Below is a small trained network, with its code and all its weights. Each question gives an input and a class and asks what happens when units are switched off, that is, made to give their printed mean instead of their output.

import numpy as np


def w(rows, s, z=0):
    codes = np.array(rows[::2]) - 128.0
    scale = np.full(codes.shape[1], s)
    scale[-1] = z or s
    return codes * scale


def f(y):
    return y / 2 * (1 + np.tanh(0.7978845608 * (y + 0.044715 * y**3)))


def log_softmax(a):
    a = a - a.max(-1, keepdims=True)
    return a - np.log(np.exp(a).sum(-1, keepdims=True))


def net(x, mask):
    res = np.array(x, float).reshape(1, 2) / 4 @ E
    y = f(res @ A[0][:, :-1].T + A[0][:, -1])
    res = res + np.where(mask, y, B[0][:, -1]) @ B[0][:, :-1]
    return log_softmax(res[-1] @ U[:, :-1].T + U[:, -1])


A, B = {}, {}
E = w([
[177,31,147,97,37,168,94,158],'x0',
[143,111,89,64,124,179,185,2],'x1',
],0.0099)
A[0] = w([
[116,114,107,196,197,125,164,119,77],'neuron 0',
[141,149,152,77,111,136,202,57,95],'neuron 1',
[92,131,159,143,97,6,85,163,83],'neuron 2',
[171,102,94,94,150,120,193,78,113],'neuron 3',
[102,30,169,89,48,120,91,124,153],'neuron 4',
[165,85,159,106,11,192,65,152,110],'neuron 5',
[109,113,59,113,130,172,206,81,85],'neuron 6',
[82,194,159,143,209,90,150,98,103],'neuron 7',
[151,78,99,69,140,147,165,77,105],'neuron 8',
[101,98,140,194,207,82,71,213,109],'neuron 9',
[106,176,111,103,106,154,123,123,254],'neuron 10',
[34,167,136,105,172,61,198,124,143],'neuron 11',
[151,67,153,85,185,163,204,50,109],'neuron 12',
[103,143,79,116,89,144,77,55,149],'neuron 13',
[135,166,91,164,79,104,131,172,214],'neuron 14',
[166,70,149,108,39,156,88,146,110],'neuron 15',
[111,139,121,107,111,197,180,57,126],'neuron 16',
[61,225,108,150,203,92,133,90,116],'neuron 17',
[162,135,143,192,124,52,2,169,95],'neuron 18',
[147,141,109,156,111,110,139,179,234],'neuron 19',
],0.0077,0.0081)
B[0] = w([
[125,92,74,190,62,91,206,151,143],'neuron 0',
[57,176,89,156,15,120,89,140,189],'neuron 1',
[97,131,24,163,42,107,123,187,180],'neuron 2',
[93,175,105,119,63,94,92,170,186],'neuron 3',
[165,79,132,122,140,122,158,61,233],'neuron 4',
[241,119,120,222,122,80,178,56,240],'neuron 5',
[123,165,49,109,93,80,122,157,187],'neuron 6',
[199,105,58,128,92,32,217,70,219],'neuron 7',
[159,139,127,147,94,105,72,190,193],'neuron 8',
[113,184,58,78,56,99,103,127,230],'neuron 9',
[99,150,247,71,254,197,89,74,253],'neuron 10',
[123,53,160,170,147,100,183,50,226],'neuron 11',
[86,195,92,107,78,75,107,152,215],'neuron 12',
[105,162,137,84,117,138,109,166,176],'neuron 13',
[96,153,190,54,171,153,62,129,219],'neuron 14',
[162,81,109,176,122,38,150,61,218],'neuron 15',
[103,193,55,94,125,131,72,170,210],'neuron 16',
[218,101,128,174,114,48,193,53,254],'neuron 17',
[92,153,40,98,23,30,58,158,214],'neuron 18',
[129,185,185,80,129,164,98,104,237],'neuron 19',
],0.0074,0.0071)
U = w([
[202,105,125,205,139,66,195,49,85],'0',
[80,194,89,78,87,94,74,190,76],'1',
[111,155,254,38,235,179,100,102,253],'2',
[86,78,111,196,169,165,187,199,51],'3',
],0.01,0.0042)

Each question gives the input, the list of numbers given to net, and the class t.
The units are the neurons (one row each of A and B). Each row of codes is followed by its name. A weight is (code - 128) times the scale printed after its matrix; where a second scale follows, it is the last column's (A, B and U).
mask holds one flag per neuron, in row order. A switched-off neuron (its flag False) gives its mean, the last column of its row in B, instead of its output. The means were averaged over made-up inputs and are rounded, as every weight is.
A unit's drop is (log p(t) with every unit on - log p(t) with that unit switched off) / (log p(t) with every unit on - log p(t) with every unit switched off).
The circuit of an input: a set's keep is (log p(t) with only the set's units on - log p(t) with every unit switched off) / (log p(t) with every unit on - log p(t) with every unit switched off). Starting from the 12 units with the biggest drops (on a tie, the unit counted first), units are removed one at a time, each time the one whose removal leaves the highest keep (on an exact tie, the one counted first), for as long as the keep stays at least 0.8.
units of the circuit, in order: the units of the circuit, biggest drop first
unit that matters most: the unit with the biggest drop
top k neurons: the k neurons with the biggest drops, biggest first
drop of u: that unit's drop, to one decimal
input [8,-5], class 0: unit that matters most	neuron 5
input [5,6], class 1: top 4 neurons	(neuron 17; neuron 16; neuron 12; neuron 11)
input [-6,-6], class 0: top 3 neurons	(neuron 17; neuron 11; neuron 7)
input [3,3], class 2: units of the circuit, in order	(neuron 17; neuron 7; neuron 18)
input [-3,1], class 2: top 2 neurons	(neuron 5; neuron 15)
input [7,-6], class 0: top 3 neurons	(neuron 5; neuron 15; neuron 4)
input [3,-1], class 2: top 2 neurons	(neuron 17; neuron 7)
input [3,4], class 1: top 2 neurons	(neuron 17; neuron 11)
input [-3,3], class 2: drop of neuron 18	0.2
input [5,-4], class 0: drop of neuron 5	0.6
input [2,4], class 1: drop of neuron 11	0.1
input [0,5], class 1: drop of neuron 3	0.0
